Below is a small trained network, with its code and all its weights. Each question gives an input and a class and asks what happens when units are switched off, that is, made to give their printed mean instead of their output.

import numpy as np


def w(rows, s, z=0):
    codes = np.array(rows[::2]) - 128.0
    scale = np.full(codes.shape[1], s)
    scale[-1] = z or s
    return codes * scale


def norm(h):
    return h / np.sqrt((h * h).mean(-1, keepdims=True) + 1e-5)


def f(y):
    return np.maximum(y, 0)


def log_softmax(a):
    a = a - a.max(-1, keepdims=True)
    return a - np.log(np.exp(a).sum(-1, keepdims=True))


def net(x, mask):
    res = np.array(x, float).reshape(1, 4) / 4 @ E
    u = 0
    for l in range(2):
        y = f(norm(res) @ A[l][:, :-1].T + A[l][:, -1])
        res = res + np.where(mask[u : u + 4], y, B[l][:, -1]) @ B[l][:, :-1]
        u += 4
    return log_softmax(norm(res)[-1] @ U[:, :-1].T + U[:, -1])


A, B = {}, {}
E = w([
[152,165,93,125,106,120,143,132,154,151],'x0',
[224,199,219,140,150,131,76,180,107,123],'x1',
[120,167,110,89,107,105,196,105,55,78],'x2',
[66,129,169,126,2,197,115,210,109,209],'x3',
],0.0091)
A[0] = w([
[180,66,116,201,151,111,72,97,195,138,110],'L0N0',
[120,64,163,184,151,178,77,127,254,216,2],'L0N1',
[222,100,168,146,115,102,110,173,127,152,44],'L0N2',
[65,35,36,172,112,171,99,80,166,174,51],'L0N3',
],0.0087,0.0062)
B[0] = w([
[218,155,41,150,158,147,149,151,93,74,248],'L0N0',
[196,129,131,125,72,204,199,252,68,126,253],'L0N1',
[111,5,158,68,91,81,112,49,136,182,199],'L0N2',
[135,77,166,87,115,69,140,72,215,201,255],'L0N3',
],0.012,0.006)
A[1] = w([
[111,165,141,86,69,120,175,86,38,96,4],'L1N0',
[191,119,216,84,121,77,103,79,167,141,93],'L1N1',
[26,140,184,164,29,205,42,215,159,216,25],'L1N2',
[207,132,205,127,118,96,2,171,76,183,34],'L1N3',
],0.0097,0.0033)
B[1] = w([
[199,51,165,188,33,248,235,145,41,184,187],'L1N0',
[30,97,137,165,105,104,108,151,216,167,217],'L1N1',
[115,214,71,193,254,102,6,59,73,8,254],'L1N2',
[34,64,146,29,68,55,242,116,234,230,244],'L1N3',
],0.0085,0.0081)
U = w([
[61,61,179,60,74,64,192,74,205,210,3],'0',
[215,115,149,157,57,247,224,226,32,137,207],'1',
[122,210,72,180,231,97,63,77,95,68,177],'2',
],0.012,0.0039)

Each question gives the input, the list of numbers given to net, and the class t.
The units are the neurons (one row each of A and B). Each row of codes is followed by its name. A weight is (code - 128) times the scale printed after its matrix; where a second scale follows, it is the last column's (A, B and U).
mask holds one flag per neuron, layer by layer. A switched-off neuron (its flag False) gives its mean, the last column of its row in B, instead of its output. The means were averaged over made-up inputs and are rounded, as every weight is.
A unit's drop is (log p(t) with every unit on - log p(t) with that unit switched off) / (log p(t) with every unit on - log p(t) with every unit switched off).
unit that matters most: the unit with the biggest drop
top k neurons: the k neurons with the biggest drops, biggest first
top k neurons in layer l: the k neurons of layer l with the biggest drops, biggest first
input [0,6,3,7], class 2: unit that matters most : L1N2
input [-8,6,-5,8], class 2: top 2 neurons : L1N2; L0N3
input [3,-4,4,5], class 2: top 2 neurons in layer 1 : L1N2; L1N3
input [8,5,5,6], class 2: top 4 neurons : L1N2; L0N0; L0N1; L0N3
input [3,7,-4,6], class 0: top 2 neurons : L1N3; L0N2
input [4,-1,-3,4], class 2: top 3 neurons : L1N2; L0N0; L1N0
input [8,-4,6,-3], class 1: top 2 neurons : L0N3; L1N0
input [2,-5,-6,6], class 1: top 3 neurons : L0N1; L1N3; L0N2
input [-4,7,-7,0], class 0: top 3 neurons : L1N3; L0N2; L1N0
input [-4,1,-5,6], class 2: top 2 neurons : L1N2; L0N0
input [1,-5,-6,0], class 1: top 2 neurons : L0N1; L0N0
input [4,4,4,-3], class 0: top 2 neurons in layer 0 : L0N0; L0N1
input [-7,0,-2,-3], class 2: top 2 neurons : L0N1; L1N0
input [-8,-1,2,0], class 1: top neuron in layer 0 : L0N3
input [2,-6,-8,-3], class 1: top 2 neurons in layer 0 : L0N1; L0N0
input [4,-5,-6,7], class 2: top 2 neurons in layer 0 : L0N0; L0N2
input [5,-3,-4,0], class 1: top 2 neurons in layer 0 : L0N1; L0N0
input [-1,8,8,-2], class 0: top 2 neurons in layer 1 : L1N3; L1N1
input [-7,-6,-8,4], class 1: top 2 neurons in layer 0 : L0N1; L0N2
input [-2,8,-6,-4], class 0: unit that matters most : L0N2
